Here is a tiny trained network, its code and every weight. The questions are about switching its units off for an input and a class, where a switched-off unit gives its printed mean instead of its output.

import numpy as np


def w(rows, s, z=0):
    codes = np.array(rows[::2]) - 128.0
    scale = np.full(codes.shape[1], s)
    scale[-1] = z or s
    return codes * scale


def norm(h):
    return h / np.sqrt((h * h).mean(-1, keepdims=True) + 1e-5)


def f(y):
    return np.maximum(y, 0)


def log_softmax(a):
    a = a - a.max(-1, keepdims=True)
    return a - np.log(np.exp(a).sum(-1, keepdims=True))


def net(x, mask):
    res = np.array(x, float).reshape(1, 4) / 4 @ E
    u = 0
    for l in range(4):
        y = f(norm(res) @ A[l][:, :-1].T + A[l][:, -1])
        res = res + np.where(mask[u : u + 6], y, B[l][:, -1]) @ B[l][:, :-1]
        u += 6
    return log_softmax(norm(res)[-1] @ U[:, :-1].T + U[:, -1])


A, B = {}, {}
E = w([
[162,130,124,103,92,108,167,100,181,171],'x0',
[163,169,91,92,147,138,81,113,214,81],'x1',
[168,205,60,170,103,135,194,105,99,101],'x2',
[126,52,149,80,129,10,135,94,96,81],'x3',
],0.011)
A[0] = w([
[182,164,14,235,121,96,193,116,94,96,1],'0.n0',
[173,71,127,133,108,216,128,93,87,71,174],'0.n1',
[14,253,62,224,197,171,132,150,179,161,80],'0.n2',
[17,131,79,151,167,176,164,151,106,155,139],'0.n3',
[209,159,73,218,99,116,158,110,34,110,115],'0.n4',
[183,134,135,99,98,114,43,123,173,57,16],'0.n5',
],0.0064,0.0063)
B[0] = w([
[168,103,76,165,20,122,53,184,128,38,196],'0.n0',
[103,119,167,102,167,172,153,162,214,186,182],'0.n1',
[83,232,186,151,147,183,152,111,229,120,253],'0.n2',
[62,78,119,168,211,146,32,81,73,138,196],'0.n3',
[64,180,151,214,73,129,112,130,100,86,229],'0.n4',
[117,134,37,1,99,33,91,105,85,174,161],'0.n5',
],0.0083,0.0059)
A[1] = w([
[71,139,129,130,130,88,116,116,13,119,133],'1.n0',
[180,105,69,89,196,163,155,49,221,179,134],'1.n1',
[200,208,78,147,103,94,192,103,205,38,4],'1.n2',
[210,149,107,168,99,85,180,170,120,43,15],'1.n3',
[224,124,56,145,103,90,58,92,157,68,93],'1.n4',
[215,173,3,60,62,72,40,133,165,57,63],'1.n5',
],0.0079,0.0036)
B[1] = w([
[140,141,173,134,115,119,172,174,174,179,207],'1.n0',
[204,136,143,5,152,158,137,107,174,178,204],'1.n1',
[102,51,131,247,140,125,96,237,195,113,222],'1.n2',
[160,61,105,219,111,132,175,179,253,135,173],'1.n3',
[63,54,71,96,103,71,115,142,158,80,202],'1.n4',
[58,60,48,121,175,60,139,149,76,127,253],'1.n5',
],0.011,0.0069)
A[2] = w([
[75,99,217,159,159,133,136,116,99,98,146],'2.n0',
[127,131,141,157,113,11,217,74,119,128,247],'2.n1',
[170,137,104,185,80,194,132,79,85,105,1],'2.n2',
[119,196,103,158,90,150,106,112,74,90,22],'2.n3',
[108,189,139,150,90,129,188,142,62,161,19],'2.n4',
[148,124,80,57,136,113,117,131,200,140,34],'2.n5',
],0.011,0.0036)
B[2] = w([
[150,152,141,154,90,40,110,208,72,145,229],'2.n0',
[91,181,162,85,98,165,240,101,104,84,253],'2.n1',
[128,204,27,58,72,157,28,105,84,130,150],'2.n2',
[211,151,72,81,16,147,70,36,43,200,158],'2.n3',
[145,81,160,108,143,148,183,2,74,49,166],'2.n4',
[201,178,141,116,141,165,102,161,40,85,223],'2.n5',
],0.0088,0.0072)
A[3] = w([
[95,135,56,48,149,90,102,63,149,172,131],'3.n0',
[109,73,164,107,78,94,102,193,89,136,40],'3.n1',
[147,94,210,120,122,126,131,247,75,169,76],'3.n2',
[138,196,108,187,89,91,86,71,108,123,2],'3.n3',
[166,207,120,241,56,128,121,151,80,141,54],'3.n4',
[194,113,181,91,121,119,155,96,142,160,118],'3.n5',
],0.011,0.0051)
B[3] = w([
[149,113,158,33,199,121,154,152,43,64,204],'3.n0',
[79,209,76,171,158,233,52,177,124,107,230],'3.n1',
[158,68,106,181,159,62,110,45,132,209,254],'3.n2',
[87,143,92,44,78,223,72,11,80,145,171],'3.n3',
[129,124,74,24,98,130,98,57,93,103,254],'3.n4',
[158,110,122,160,62,169,181,94,151,103,184],'3.n5',
],0.011,0.0066)
U = w([
[203,195,186,104,179,143,60,210,92,55,3],'0',
[120,62,90,32,230,70,140,193,65,48,232],'1',
[61,68,42,233,80,79,186,226,219,23,214],'2',
[60,192,46,159,34,218,72,62,49,88,103],'3',
[91,92,225,186,62,31,251,80,49,145,71],'4',
[144,225,205,160,188,232,122,173,225,137,167],'5',
[82,60,144,220,222,60,31,120,57,224,184],'6',
[227,45,177,82,127,158,181,80,122,195,96],'7',
],0.014,0.0055)

Each question gives the input, the list of numbers given to net, and the class t.
The units are the neurons (one row each of A and B). Each row of codes is followed by its name. A weight is (code - 128) times the scale printed after its matrix; where a second scale follows, it is the last column's (A, B and U).
mask holds one flag per neuron, layer by layer. A switched-off neuron (its flag False) gives its mean, the last column of its row in B, instead of its output. The means were averaged over made-up inputs and are rounded, as every weight is.
A unit's drop is (log p(t) with every unit on - log p(t) with that unit switched off) / (log p(t) with every unit on - log p(t) with every unit switched off).
The circuit of an input: a set's keep is (log p(t) with only the set's units on - log p(t) with every unit switched off) / (log p(t) with every unit on - log p(t) with every unit switched off). Starting from the 12 units with the biggest drops (on a tie, the unit counted first), units are removed one at a time, each time the one whose removal leaves the highest keep (on an exact tie, the one counted first), for as long as the keep stays at least 0.8.
units of the circuit, in order: the units of the circuit, biggest drop first
unit that matters most: the unit with the biggest drop
top k neurons: the k neurons with the biggest drops, biggest first
k most important neurons of layer l: the k neurons of layer l with the biggest drops, biggest first
drop of u: that unit's drop, to one decimal
input [7,7,3,-4], class 2: units of the circuit, in order -> [1.n2]
input [-4,4,-8,-4], class 6: top 2 neurons -> [2.n1; 3.n2]
input [-7,-1,-2,-6], class 5: top 4 neurons -> [0.n2; 1.n5; 0.n4; 0.n1]
input [8,8,3,-1], class 1: units of the circuit, in order -> [1.n5; 3.n0]
input [-3,-2,-1,4], class 4: units of the circuit, in order -> [1.n0; 1.n5]
input [-5,0,-2,-4], class 5: 2 most important neurons of layer 0 -> [0.n2; 0.n4]
input [6,0,-6,6], class 7: units of the circuit, in order -> [1.n5; 3.n5]
input [1,-1,-5,3], class 6: top 2 neurons -> [3.n2; 3.n1]
input [-7,-1,-1,8], class 4: top 2 neurons -> [2.n1; 1.n2]
input [-1,0,-2,6], class 4: top 3 neurons -> [2.n1; 1.n2; 0.n0]
input [4,-4,-1,0], class 4: 2 most important neurons of layer 1 -> [1.n2; 1.n1]
input [7,6,6,8], class 2: top 2 neurons -> [1.n2; 1.n3]
input [-8,-6,2,1], class 6: 2 most important neurons of layer 0 -> [0.n3; 0.n1]
input [-8,-3,1,0], class 6: unit that matters most -> 1.n0
input [-3,-4,0,-2], class 6: top 2 neurons -> [0.n3; 3.n2]
input [0,6,5,-6], class 5: top 2 neurons -> [0.n2; 1.n2]
input [-4,-3,-1,-4], class 6: 2 most important neurons of layer 0 -> [0.n3; 0.n0]
input [4,0,-3,-4], class 5: 2 most important neurons of layer 3 -> [3.n4; 3.n2]
input [-7,-4,7,5], class 3: top 3 neurons -> [0.n4; 0.n0; 1.n5]
input [-8,2,-1,3], class 6: unit that matters most -> 3.n2
input [-8,3,8,1], class 2: top 2 neurons -> [0.n0; 1.n2]
input [4,6,-8,-3], class 1: 3 most important neurons of layer 0 -> [0.n2; 0.n5; 0.n1]
input [-7,-5,0,-1], class 6: drop of 3.n2 -> 0.1
